Below are the code and all the weights of a small trained network. Each question names an input and a target symbol and asks about switching units off, where a switched-off unit gives its printed mean instead of its output.

import numpy as np


def w(rows, s, z=0):
    codes = np.array(rows[::2]) - 128.0
    scale = np.full(codes.shape[1], s)
    scale[-1] = z or s
    return codes * scale


def f(y):
    return np.maximum(y, 0)


def softmax(a):
    e = np.exp(a - a.max(-1, keepdims=True))
    return e / e.sum(-1, keepdims=True)


def log_softmax(a):
    a = a - a.max(-1, keepdims=True)
    return a - np.log(np.exp(a).sum(-1, keepdims=True))


def net(x, mask):
    ids = ['ΓΔΛΞΠΦαβεηθσψω'.index(c) for c in x.split()]
    T = len(ids)
    res = E[ids] + P[:T]
    u = 0
    for l in range(2):
        q, k, v = (res @ M[l].T for M in (Q, K, V))
        z = softmax(np.where(np.tri(T) > 0, q @ k.T / 3**0.5, -1e9)) @ v
        res = res + np.where(mask[u], z, O[l][:, -1]) @ O[l][:, :-1]
        u += 1
        y = f(res @ A[l][:, :-1].T + A[l][:, -1])
        res = res + np.where(mask[u : u + 12], y, B[l][:, -1]) @ B[l][:, :-1]
        u += 12
    return log_softmax(res[-1] @ U[:, :-1].T + U[:, -1])


Q, K, V, O, A, B = {}, {}, {}, {}, {}, {}
E = w([
[131,196,74],'Γ',
[183,156,96],'Δ',
[123,182,62],'Λ',
[97,91,99],'Ξ',
[177,71,112],'Π',
[200,112,153],'Φ',
[138,208,61],'α',
[164,146,91],'β',
[51,169,170],'ε',
[113,41,38],'η',
[25,115,160],'θ',
[108,148,173],'σ',
[164,29,222],'ψ',
[161,249,232],'ω',
],0.015)
P = w([
[109,73,185],'0',
[44,240,52],'1',
[45,254,48],'2',
[33,230,59],'3',
[49,194,100],'4',
[41,153,129],'5',
[68,118,190],'6',
[55,149,163],'7',
[65,226,154],'8',
],0.0026)
Q[0] = w([
[71,43,173],'0.h1',
[79,132,254],'0.h1',
[39,251,172],'0.h1',
],0.0043)
K[0] = w([
[72,112,72],'0.h1',
[143,81,94],'0.h1',
[94,214,2],'0.h1',
],0.0077)
V[0] = w([
[2,78,222],'0.h1',
[115,96,94],'0.h1',
[44,123,247],'0.h1',
],0.0089)
O[0] = w([
[101,255,124,5],'0.h1',
[245,45,228,124],'0.h1',
[116,86,49,29],'0.h1',
],0.0039,0.0017)
A[0] = w([
[239,148,41,202],'0.n1',
[90,55,31,213],'0.n2',
[76,143,136,66],'0.n3',
[170,65,61,4],'0.n4',
[112,81,97,228],'0.n5',
[50,130,209,108],'0.n6',
[135,160,38,190],'0.n7',
[124,128,210,175],'0.n8',
[246,40,156,222],'0.n9',
[180,80,40,5],'0.n10',
[54,123,108,206],'0.n11',
[254,102,194,248],'0.n12',
],0.0086,0.0026)
B[0] = w([
[8,126,88,254],'0.n1',
[176,129,158,242],'0.n2',
[127,102,101,147],'0.n3',
[57,149,144,159],'0.n4',
[151,139,130,202],'0.n5',
[67,106,116,194],'0.n6',
[149,112,156,230],'0.n7',
[109,138,150,190],'0.n8',
[116,154,84,239],'0.n9',
[64,138,115,164],'0.n10',
[125,94,161,207],'0.n11',
[108,191,121,245],'0.n12',
],0.011,0.0042)
Q[1] = w([
[84,115,102],'1.h1',
[249,78,132],'1.h1',
[135,147,103],'1.h1',
],0.016)
K[1] = w([
[140,92,212],'1.h1',
[22,212,2],'1.h1',
[111,83,97],'1.h1',
],0.0087)
V[1] = w([
[122,243,254],'1.h1',
[144,149,213],'1.h1',
[236,222,50],'1.h1',
],0.0081)
O[1] = w([
[64,144,220,173],'1.h1',
[117,146,209,121],'1.h1',
[155,249,130,3],'1.h1',
],0.011,0.0052)
A[1] = w([
[187,129,19,213],'1.n1',
[101,119,64,112],'1.n2',
[177,75,147,225],'1.n3',
[132,186,76,221],'1.n4',
[138,72,181,67],'1.n5',
[96,238,137,109],'1.n6',
[158,29,148,237],'1.n7',
[131,6,102,74],'1.n8',
[100,147,134,70],'1.n9',
[96,115,255,3],'1.n10',
[75,108,163,107],'1.n11',
[134,204,88,58],'1.n12',
],0.0096,0.0057)
B[1] = w([
[253,133,123,213],'1.n1',
[152,56,126,194],'1.n2',
[189,216,252,177],'1.n3',
[169,238,141,203],'1.n4',
[153,202,103,166],'1.n5',
[49,92,86,198],'1.n6',
[167,187,183,254],'1.n7',
[188,112,58,229],'1.n8',
[103,100,55,142],'1.n9',
[131,122,54,222],'1.n10',
[164,84,94,228],'1.n11',
[41,118,127,151],'1.n12',
],0.0061,0.0073)
U = w([
[94,116,149,238],'Γ',
[113,153,41,27],'Δ',
[137,158,99,125],'Λ',
[209,196,222,216],'Ξ',
[182,91,56,137],'Π',
[129,167,86,76],'Φ',
[137,170,77,115],'α',
[142,144,108,82],'β',
[14,116,160,94],'ε',
[146,1,112,75],'η',
[84,39,96,47],'θ',
[137,141,190,117],'σ',
[101,75,202,253],'ψ',
[99,228,145,69],'ω',
],0.0086,0.0042)

Each question gives the input, a string of symbols that net reads in full, and the target symbol t.
The units are the heads (3 rows each of Q, K, V and O) and the neurons (one row each of A and B). Each row of codes is followed by its name. A weight is (code - 128) times the scale printed after its matrix; where a second scale follows, it is the last column's (O, A, B and U).
mask holds one flag per unit, layer by layer, with each layer's heads first. A switched-off unit (its flag False) gives its mean, the last column of its rows in O or B, instead of its output. The means were averaged over made-up inputs and are rounded, as every weight is.
A unit's drop is (log p(t) with every unit on - log p(t) with that unit switched off) / (log p(t) with every unit on - log p(t) with every unit switched off).
The circuit of an input: a set's keep is (log p(t) with only the set's units on - log p(t) with every unit switched off) / (log p(t) with every unit on - log p(t) with every unit switched off). Starting from the 12 units with the biggest drops (on a tie, the unit counted first), units are removed one at a time, each time the one whose removal leaves the highest keep (on an exact tie, the one counted first), for as long as the keep stays at least 0.8.
units of the circuit, in order: the units of the circuit, biggest drop first
most important unit: the unit with the biggest drop
k most important neurons: the k neurons with the biggest drops, biggest first
k most important neurons of layer l: the k neurons of layer l with the biggest drops, biggest first
input Δ β α Γ η Π, target Π: units of the circuit, in order : [1.h1; 0.n1; 1.n1]
input ω Λ β, target ε: most important unit : 0.n1
input Γ Π θ, target η: 2 most important neurons : [0.n1; 0.n11]
input η ε α η ω Δ, target ε: 2 most important neurons : [0.n1; 0.n9]
input ω Γ ω α, target ε: units of the circuit, in order : [1.h1; 1.n6]
input Π θ α, target η: 2 most important neurons : [0.n1; 0.n9]
input ε η Γ Γ, target Π: units of the circuit, in order : [1.h1; 0.n2]
input η Λ Γ Π η η, target Π: units of the circuit, in order : [1.h1; 1.n1]
input Φ θ ε η Δ, target Π: 3 most important neurons : [0.n9; 0.n2; 0.n6]
input η ω ε, target ε: 3 most important neurons of layer 0 : [0.n9; 0.n1; 0.n10]
input Δ Λ η θ η α η Φ Δ, target Π: units of the circuit, in order : [1.h1; 0.n2; 0.n12]
input θ ε Λ, target η: units of the circuit, in order : [1.h1; 0.n6]
input α ω Λ, target ε: units of the circuit, in order : [1.h1; 1.n6]
input η Φ α Π η β, target Π: 2 most important neurons of layer 0 : [0.n1; 0.n2]
input ε θ η, target η: 2 most important neurons of layer 0 : [0.n1; 0.n10]
input σ α θ Φ Ξ, target Ξ: 2 most important neurons of layer 0 : [0.n1; 0.n2]
input θ σ Δ Δ ω, target ε: 2 most important neurons : [1.n6; 0.n1]
input Φ Δ η, target Π: 2 most important neurons of layer 0 : [0.n2; 0.n9]
input α β η θ, target η: 2 most important neurons of layer 0 : [0.n6; 0.n1]
input β ω σ ω Δ ω σ, target ε: 2 most important neurons of layer 1 : [1.n1; 1.n8]
input Γ Φ β Φ Φ ε θ α α, target η: most important neuron of layer 1 : [1.n8]
input η θ Δ, target η: most important neuron of layer 0 : [0.n1]
